Below is a small trained network, with its code and all its weights. Each question gives an input and a target symbol and asks what happens when units are switched off, that is, made to give their printed mean instead of their output.

import numpy as np


def w(rows, s, z=0):
    codes = np.array(rows[::2]) - 128.0
    scale = np.full(codes.shape[1], s)
    scale[-1] = z or s
    return codes * scale


def norm(h):
    return h / np.sqrt((h * h).mean(-1, keepdims=True) + 1e-5)


def f(y):
    return np.maximum(y, 0)


def softmax(a):
    e = np.exp(a - a.max(-1, keepdims=True))
    return e / e.sum(-1, keepdims=True)


def log_softmax(a):
    a = a - a.max(-1, keepdims=True)
    return a - np.log(np.exp(a).sum(-1, keepdims=True))


def net(x, mask):
    ids = ['ΓΔΦθμπσψ'.index(c) for c in x.split()]
    T = len(ids)
    res = E[ids] + P[:T]
    u = 0
    for l in range(3):
        r = norm(res)
        for j in range(2):
            rows = slice(2 * j, 2 * j + 2)
            q, k, v = (r @ M[l][rows].T for M in (Q, K, V))
            z = softmax(np.where(np.tri(T) > 0, q @ k.T / 2**0.5, -1e9)) @ v
            o = O[l][rows]
            res = res + np.where(mask[u + j], z, o[:, -1]) @ o[:, :-1]
        u += 2
        y = f(norm(res) @ A[l][:, :-1].T + A[l][:, -1])
        res = res + np.where(mask[u : u + 4], y, B[l][:, -1]) @ B[l][:, :-1]
        u += 4
    return log_softmax(norm(res)[-1] @ U[:, :-1].T + U[:, -1])


Q, K, V, O, A, B = {}, {}, {}, {}, {}, {}
E = w([
[138,150,110,178],'Γ',
[95,175,21,145],'Δ',
[114,87,102,102],'Φ',
[149,132,35,84],'θ',
[78,152,155,170],'μ',
[100,28,187,69],'π',
[174,164,136,133],'σ',
[175,251,157,64],'ψ',
],0.024)
P = w([
[37,138,50,163],'0',
[41,140,34,140],'1',
[39,108,65,139],'2',
[60,130,110,140],'3',
[72,121,179,118],'4',
[97,131,199,113],'5',
[91,111,254,91],'6',
[92,134,189,30],'7',
],0.0066)
Q[0] = w([
[49,192,172,71],'0.h0',
[1,249,229,86],'0.h0',
[162,86,177,231],'0.h1',
[73,143,52,227],'0.h1',
],0.0079)
K[0] = w([
[121,120,255,162],'0.h0',
[135,137,235,86],'0.h0',
[171,77,40,131],'0.h1',
[184,143,111,19],'0.h1',
],0.0085)
V[0] = w([
[118,207,147,151],'0.h0',
[122,61,155,204],'0.h0',
[201,63,107,255],'0.h1',
[193,136,183,137],'0.h1',
],0.0072)
O[0] = w([
[174,200,71,236,162],'0.h0',
[98,17,96,115,3],'0.h0',
[172,81,112,143,71],'0.h1',
[254,138,74,206,6],'0.h1',
],0.0072,0.0032)
A[0] = w([
[194,170,193,91,86],'0.n0',
[249,174,107,84,3],'0.n1',
[59,142,141,253,136],'0.n2',
[222,15,64,10,21],'0.n3',
],0.0066,0.0035)
B[0] = w([
[232,139,113,255,182],'0.n0',
[119,99,203,115,193],'0.n1',
[85,155,61,77,251],'0.n2',
[58,165,167,119,237],'0.n3',
],0.009,0.003)
Q[1] = w([
[224,122,246,91],'1.h0',
[203,80,183,153],'1.h0',
[132,134,207,101],'1.h1',
[92,165,124,42],'1.h1',
],0.011)
K[1] = w([
[106,194,182,252],'1.h0',
[152,254,29,174],'1.h0',
[145,159,71,78],'1.h1',
[77,120,172,184],'1.h1',
],0.0098)
V[1] = w([
[178,149,107,166],'1.h0',
[73,132,111,223],'1.h0',
[191,6,158,196],'1.h1',
[215,39,4,61],'1.h1',
],0.011)
O[1] = w([
[155,114,73,169,101],'1.h0',
[114,72,154,197,120],'1.h0',
[122,56,98,125,9],'1.h1',
[249,74,95,73,114],'1.h1',
],0.016,0.014)
A[1] = w([
[100,138,217,34,51],'1.n0',
[155,1,100,198,252],'1.n1',
[24,108,77,201,186],'1.n2',
[18,112,87,48,68],'1.n3',
],0.0093,0.0023)
B[1] = w([
[153,201,124,178,253],'1.n0',
[76,236,167,190,140],'1.n1',
[76,92,155,249,194],'1.n2',
[82,68,140,176,242],'1.n3',
],0.012,0.0054)
Q[2] = w([
[147,120,254,173],'2.h0',
[202,16,64,96],'2.h0',
[95,9,155,8],'2.h1',
[155,35,108,136],'2.h1',
],0.0092)
K[2] = w([
[60,236,141,100],'2.h0',
[71,88,37,137],'2.h0',
[46,134,132,121],'2.h1',
[68,152,9,26],'2.h1',
],0.012)
V[2] = w([
[143,113,4,164],'2.h0',
[48,96,99,196],'2.h0',
[201,168,175,153],'2.h1',
[69,127,21,131],'2.h1',
],0.014)
O[2] = w([
[81,116,17,160,33],'2.h0',
[47,89,95,35,91],'2.h0',
[106,59,94,178,255],'2.h1',
[88,247,126,74,74],'2.h1',
],0.011,0.0067)
A[2] = w([
[74,42,196,7,209],'2.n0',
[5,96,84,254,247],'2.n1',
[251,148,117,90,77],'2.n2',
[116,81,201,240,255],'2.n3',
],0.009,0.0037)
B[2] = w([
[223,44,83,173,167],'2.n0',
[255,83,162,94,254],'2.n1',
[101,127,195,31,156],'2.n2',
[216,27,207,125,250],'2.n3',
],0.0084,0.0088)
U = w([
[60,133,130,221,80],'Γ',
[103,88,42,190,174],'Δ',
[138,67,217,2,2],'Φ',
[170,118,102,16,166],'θ',
[8,90,141,184,23],'μ',
[138,26,71,128,247],'π',
[232,157,114,167,124],'σ',
[174,179,100,86,149],'ψ',
],0.01,0.0074)

Each question gives the input, a string of symbols that net reads in full, and the target symbol t.
The units are the heads (2 rows each of Q, K, V and O) and the neurons (one row each of A and B). Each row of codes is followed by its name. A weight is (code - 128) times the scale printed after its matrix; where a second scale follows, it is the last column's (O, A, B and U).
mask holds one flag per unit, layer by layer, with each layer's heads first. A switched-off unit (its flag False) gives its mean, the last column of its rows in O or B, instead of its output. The means were averaged over made-up inputs and are rounded, as every weight is.
A unit's drop is (log p(t) with every unit on - log p(t) with that unit switched off) / (log p(t) with every unit on - log p(t) with every unit switched off).
The circuit of an input: a set's keep is (log p(t) with only the set's units on - log p(t) with every unit switched off) / (log p(t) with every unit on - log p(t) with every unit switched off). Starting from the 12 units with the biggest drops (on a tie, the unit counted first), units are removed one at a time, each time the one whose removal leaves the highest keep (on an exact tie, the one counted first), for as long as the keep stays at least 0.8.
circuit, biggest first: the units of the circuit, biggest drop first
most important unit: the unit with the biggest drop
k most important neurons: the k neurons with the biggest drops, biggest first
top k neurons in layer l: the k neurons of layer l with the biggest drops, biggest first
which heads matter: for each layer, one digit per head in row order, 1 if its drop is at least 0.15 and else 0, layers parted by /
drop of u: that unit's drop, to one decimal
input σ Δ Γ, target Δ: circuit, biggest first : [1.h0; 2.h0; 0.h1]
input Γ Γ σ, target π: most important unit : 2.h0
input Φ Γ Γ Φ, target Φ: which heads matter : 10 / 10 / 11
input ψ σ Φ θ σ Δ, target π: 2 most important neurons : [2.n1; 0.n0]
input Γ Γ θ Γ θ Δ Γ, target ψ: which heads matter : 00 / 00 / 01
input Γ θ θ θ, target θ: top 2 neurons in layer 0 : [0.n2; 0.n0]
input Δ Γ Γ, target μ: which heads matter : 01 / 10 / 11
input σ Γ σ Γ μ Δ, target Δ: circuit, biggest first : [0.h1; 2.h0; 1.h0]
input σ ψ Γ Γ θ Φ π θ, target Φ: 3 most important neurons : [0.n2; 0.n3; 1.n3]
input θ μ θ Γ σ θ, target π: which heads matter : 00 / 00 / 01
input Γ σ ψ Γ, target π: top 2 neurons in layer 2 : [2.n1; 2.n3]
input Φ θ π θ Δ, target Φ: which heads matter : 00 / 01 / 00
input Γ Γ Φ σ μ, target π: top 3 neurons in layer 0 : [0.n3; 0.n1; 0.n0]
input π Γ π σ Δ Δ, target π: most important neuron : [2.n0]
input π Γ Γ θ, target θ: which heads matter : 00 / 01 / 11
input Γ θ π Γ, target Φ: drop of 1.n0 : -0.1
input Γ ψ Γ θ θ σ σ Γ, target π: drop of 1.h0 : 0.1
input Φ π Δ, target Φ: drop of 1.h0 : 0.2
